Here is a tiny trained network, its code and every weight. The questions are about switching its units off for an input and a class, where a switched-off unit gives its printed mean instead of its output.

import numpy as np


def w(rows, s, z=0):
    codes = np.array(rows[::2]) - 128.0
    scale = np.full(codes.shape[1], s)
    scale[-1] = z or s
    return codes * scale


def f(y):
    return np.maximum(y, 0)


def log_softmax(a):
    a = a - a.max(-1, keepdims=True)
    return a - np.log(np.exp(a).sum(-1, keepdims=True))


def net(x, mask):
    res = np.array(x, float).reshape(1, 3) / 4 @ E
    y = f(res @ A[0][:, :-1].T + A[0][:, -1])
    res = res + np.where(mask, y, B[0][:, -1]) @ B[0][:, :-1]
    return log_softmax(res[-1] @ U[:, :-1].T + U[:, -1])


A, B = {}, {}
E = w([
[250,255,13],'x0',
[9,206,60],'x1',
[143,246,250],'x2',
],0.0046)
A[0] = w([
[139,36,62,120],'neuron 0',
[109,67,42,66],'neuron 1',
[136,160,87,122],'neuron 2',
[98,95,214,60],'neuron 3',
[132,98,117,237],'neuron 4',
[143,183,186,143],'neuron 5',
[109,95,86,117],'neuron 6',
[222,71,184,64],'neuron 7',
[146,135,136,149],'neuron 8',
[158,102,139,88],'neuron 9',
[148,28,22,102],'neuron 10',
[65,120,127,108],'neuron 11',
[90,87,159,36],'neuron 12',
[228,76,197,55],'neuron 13',
[123,35,160,99],'neuron 14',
[132,189,213,96],'neuron 15',
[149,211,199,95],'neuron 16',
[90,58,244,18],'neuron 17',
[49,73,177,4],'neuron 18',
[122,51,50,74],'neuron 19',
[47,157,99,177],'neuron 20',
[139,182,190,96],'neuron 21',
[23,220,113,186],'neuron 22',
[116,73,57,63],'neuron 23',
[146,173,193,127],'neuron 24',
[80,162,81,174],'neuron 25',
[165,103,155,76],'neuron 26',
[233,195,82,68],'neuron 27',
[62,166,75,205],'neuron 28',
[175,191,32,127],'neuron 29',
[120,184,66,142],'neuron 30',
[22,104,128,95],'neuron 31',
[188,90,155,76],'neuron 32',
],0.011,0.0026)
B[0] = w([
[64,208,169,223],'neuron 0',
[32,183,161,206],'neuron 1',
[181,98,101,177],'neuron 2',
[92,122,40,193],'neuron 3',
[145,99,132,187],'neuron 4',
[52,152,107,195],'neuron 5',
[75,177,154,175],'neuron 6',
[204,107,252,201],'neuron 7',
[143,91,119,149],'neuron 8',
[163,94,192,150],'neuron 9',
[43,204,134,246],'neuron 10',
[207,27,94,176],'neuron 11',
[141,70,55,170],'neuron 12',
[201,141,196,205],'neuron 13',
[184,122,73,210],'neuron 14',
[34,211,164,200],'neuron 15',
[73,195,80,210],'neuron 16',
[134,111,18,224],'neuron 17',
[160,2,31,205],'neuron 18',
[23,239,166,210],'neuron 19',
[204,110,188,213],'neuron 20',
[9,198,105,185],'neuron 21',
[177,158,223,254],'neuron 22',
[40,178,139,191],'neuron 23',
[45,184,78,189],'neuron 24',
[210,106,191,202],'neuron 25',
[187,109,199,155],'neuron 26',
[150,65,46,238],'neuron 27',
[179,110,244,225],'neuron 28',
[158,37,44,247],'neuron 29',
[202,75,105,208],'neuron 30',
[207,37,90,213],'neuron 31',
[192,104,207,171],'neuron 32',
],0.0067,0.0057)
U = w([
[1,211,115,112],'0',
[229,84,174,206],'1',
[217,61,34,3],'2',
],0.0093,0.0042)

Each question gives the input, the list of numbers given to net, and the class t.
The units are the neurons (one row each of A and B). Each row of codes is followed by its name. A weight is (code - 128) times the scale printed after its matrix; where a second scale follows, it is the last column's (A, B and U).
mask holds one flag per neuron, in row order. A switched-off neuron (its flag False) gives its mean, the last column of its row in B, instead of its output. The means were averaged over made-up inputs and are rounded, as every weight is.
A unit's drop is (log p(t) with every unit on - log p(t) with that unit switched off) / (log p(t) with every unit on - log p(t) with every unit switched off).
The circuit of an input: a set's keep is (log p(t) with only the set's units on - log p(t) with every unit switched off) / (log p(t) with every unit on - log p(t) with every unit switched off). Starting from the 12 units with the biggest drops (on a tie, the unit counted first), units are removed one at a time, each time the one whose removal leaves the highest keep (on an exact tie, the one counted first), for as long as the keep stays at least 0.8.
units of the circuit, in order: the units of the circuit, biggest drop first
most important unit: the unit with the biggest drop
top k neurons: the k neurons with the biggest drops, biggest first
drop when u is switched off: that unit's drop, to one decimal
input [6,7,4], class 1: units of the circuit, in order => (neuron 22; neuron 25)
input [7,8,-1], class 1: units of the circuit, in order => (neuron 28; neuron 25)
input [-7,8,1], class 1: units of the circuit, in order => (neuron 22; neuron 20)
input [-4,8,-5], class 1: top neuron => (neuron 31)
input [-8,-4,-4], class 2: units of the circuit, in order => (neuron 17; neuron 18)
input [-6,8,-6], class 1: units of the circuit, in order => (neuron 20; neuron 28)
input [-8,0,6], class 2: units of the circuit, in order => (neuron 18; neuron 17)
input [-6,-8,-8], class 0: top 2 neurons => (neuron 10; neuron 19)
input [-8,-5,-4], class 2: top 2 neurons => (neuron 17; neuron 18)
input [7,4,5], class 2: top 3 neurons => (neuron 29; neuron 27; neuron 30)
input [-8,8,-2], class 1: top 3 neurons => (neuron 22; neuron 28; neuron 20)
input [-8,-6,-5], class 2: top 2 neurons => (neuron 17; neuron 18)
input [4,-1,4], class 0: drop when neuron 1 is switched off => -0.1
input [3,-2,-3], class 0: drop when neuron 18 is switched off => 0.2
input [-8,8,6], class 1: drop when neuron 20 is switched off => 0.2
input [-1,7,5], class 1: drop when neuron 10 is switched off => 0.3
input [-7,-3,-8], class 0: most important unit => neuron 19
